Below are the code and all the weights of a small trained network. Each question names an input and a class and asks about switching units off, where a switched-off unit gives its printed mean instead of its output.

import numpy as np


def w(rows, s, z=0):
    codes = np.array(rows[::2]) - 128.0
    scale = np.full(codes.shape[1], s)
    scale[-1] = z or s
    return codes * scale


def norm(h):
    return h / np.sqrt((h * h).mean(-1, keepdims=True) + 1e-5)


def f(y):
    return np.maximum(y, 0)


def log_softmax(a):
    a = a - a.max(-1, keepdims=True)
    return a - np.log(np.exp(a).sum(-1, keepdims=True))


def net(x, mask):
    res = np.array(x, float).reshape(1, 8) / 4 @ E
    u = 0
    for l in range(3):
        y = f(norm(res) @ A[l][:, :-1].T + A[l][:, -1])
        res = res + np.where(mask[u : u + 3], y, B[l][:, -1]) @ B[l][:, :-1]
        u += 3
    return log_softmax(norm(res)[-1] @ U[:, :-1].T + U[:, -1])


A, B = {}, {}
E = w([
[155,224,130,115,165,114,162,39,244,136,116],'x0',
[182,130,140,75,17,238,203,125,80,75,2],'x1',
[149,91,142,135,78,140,102,201,131,92,145],'x2',
[72,199,55,132,78,53,124,89,36,160,75],'x3',
[208,142,188,223,164,133,119,186,74,93,128],'x4',
[101,108,169,202,142,194,123,159,143,174,80],'x5',
[50,134,94,155,108,209,138,44,162,162,124],'x6',
[45,199,177,188,143,70,169,150,177,106,95],'x7',
],0.0074)
A[0] = w([
[139,225,243,122,143,149,161,64,193,164,123,25],'L0N0',
[145,122,197,152,185,162,130,223,177,152,174,2],'L0N1',
[227,215,161,197,254,161,128,50,127,213,162,119],'L0N2',
],0.0061,0.0041)
B[0] = w([
[101,99,36,130,142,10,114,133,166,136,175,198],'L0N0',
[49,109,141,151,47,141,111,95,78,212,90,183],'L0N1',
[131,189,112,229,197,124,118,100,97,192,120,255],'L0N2',
],0.014,0.0049)
A[1] = w([
[65,36,177,224,249,182,52,235,253,150,122,100],'L1N0',
[126,166,121,140,205,90,72,190,73,100,88,254],'L1N1',
[139,114,189,132,123,53,90,212,126,63,74,47],'L1N2',
],0.0067,0.0013)
B[1] = w([
[168,188,123,115,99,131,126,28,124,186,134,254],'L1N0',
[122,241,90,78,187,157,193,95,157,141,192,214],'L1N1',
[150,212,190,183,104,250,138,134,83,42,255,179],'L1N2',
],0.011,0.0061)
A[2] = w([
[125,93,215,199,140,135,123,131,201,194,167,173],'L2N0',
[193,51,112,65,64,205,60,124,125,197,78,101],'L2N1',
[70,93,91,79,81,67,1,153,56,159,213,4],'L2N2',
],0.0064,0.0025)
B[2] = w([
[116,229,39,182,116,192,214,64,22,156,177,244],'L2N0',
[105,44,203,131,92,165,135,78,82,147,63,255],'L2N1',
[251,133,51,220,232,103,41,119,138,70,137,219],'L2N2',
],0.011,0.0038)
U = w([
[140,91,128,133,145,111,131,162,156,144,106,12],'0',
[49,141,108,55,125,75,136,109,237,121,101,67],'1',
[132,189,75,144,179,102,121,65,146,167,174,234],'2',
[174,1,113,111,135,141,73,112,106,91,127,123],'3',
[105,95,117,137,172,118,141,189,153,141,115,4],'4',
[94,127,155,123,53,180,142,83,83,157,84,211],'5',
[165,149,179,127,121,143,127,250,104,51,178,147],'6',
[95,94,176,118,154,76,111,180,136,125,121,22],'7',
],0.018,0.0047)

Each question gives the input, the list of numbers given to net, and the class t.
The units are the neurons (one row each of A and B). Each row of codes is followed by its name. A weight is (code - 128) times the scale printed after its matrix; where a second scale follows, it is the last column's (A, B and U).
mask holds one flag per neuron, layer by layer. A switched-off neuron (its flag False) gives its mean, the last column of its row in B, instead of its output. The means were averaged over made-up inputs and are rounded, as every weight is.
A unit's drop is (log p(t) with every unit on - log p(t) with that unit switched off) / (log p(t) with every unit on - log p(t) with every unit switched off).
The circuit of an input: a set's keep is (log p(t) with only the set's units on - log p(t) with every unit switched off) / (log p(t) with every unit on - log p(t) with every unit switched off). Starting from all 9 units, units are removed one at a time, each time the one whose removal leaves the highest keep (on an exact tie, the one counted first), for as long as the keep stays at least 0.8.
units of the circuit, in order: the units of the circuit, biggest drop first
unit that matters most: the unit with the biggest drop
k most important neurons: the k neurons with the biggest drops, biggest first
k most important neurons of layer l: the k neurons of layer l with the biggest drops, biggest first
drop of u: that unit's drop, to one decimal
input [-2,5,4,-5,-1,-1,1,8], class 6: 2 most important neurons	L1N2, L0N2
input [1,7,-7,2,5,6,-2,4], class 2: units of the circuit, in order	L0N0, L2N1
input [5,-1,2,-4,-8,-5,6,4], class 1: unit that matters most	L0N2
input [-7,-2,7,8,1,8,1,-5], class 3: units of the circuit, in order	L0N2, L2N2
input [-1,-3,2,-4,-8,-2,-6,-2], class 3: units of the circuit, in order	L0N2, L1N1
input [-4,3,-4,3,-7,-7,5,-6], class 3: 2 most important neurons of layer 2	L2N2, L2N0
input [-3,-1,2,2,1,2,4,-4], class 3: 2 most important neurons	L0N2, L2N2
input [-1,7,-4,1,3,-7,-3,2], class 6: 2 most important neurons of layer 0	L0N2, L0N1
input [-2,-4,0,0,-1,-5,1,-6], class 3: 2 most important neurons	L0N2, L1N1
input [2,8,-7,-1,2,-5,6,8], class 1: 2 most important neurons of layer 2	L2N0, L2N2
input [4,6,5,-1,-6,-4,-6,2], class 6: 2 most important neurons of layer 1	L1N0, L1N2
input [3,4,-7,0,-6,4,-6,-1], class 1: 2 most important neurons	L0N2, L2N0
input [1,2,6,-1,5,-7,2,-5], class 3: 2 most important neurons of layer 1	L1N1, L1N0
input [-4,-4,8,8,4,6,-6,-8], class 6: 2 most important neurons of layer 1	L1N2, L1N0
input [-3,5,7,0,-3,5,-6,4], class 6: units of the circuit, in order	L1N2
input [0,7,4,-5,-1,1,0,-4], class 3: drop of L0N0	-0.2
input [-7,5,8,-4,-2,-2,4,-2], class 3: drop of L0N2	0.3
input [4,3,-5,-2,-8,7,0,8], class 1: drop of L0N0	0.4
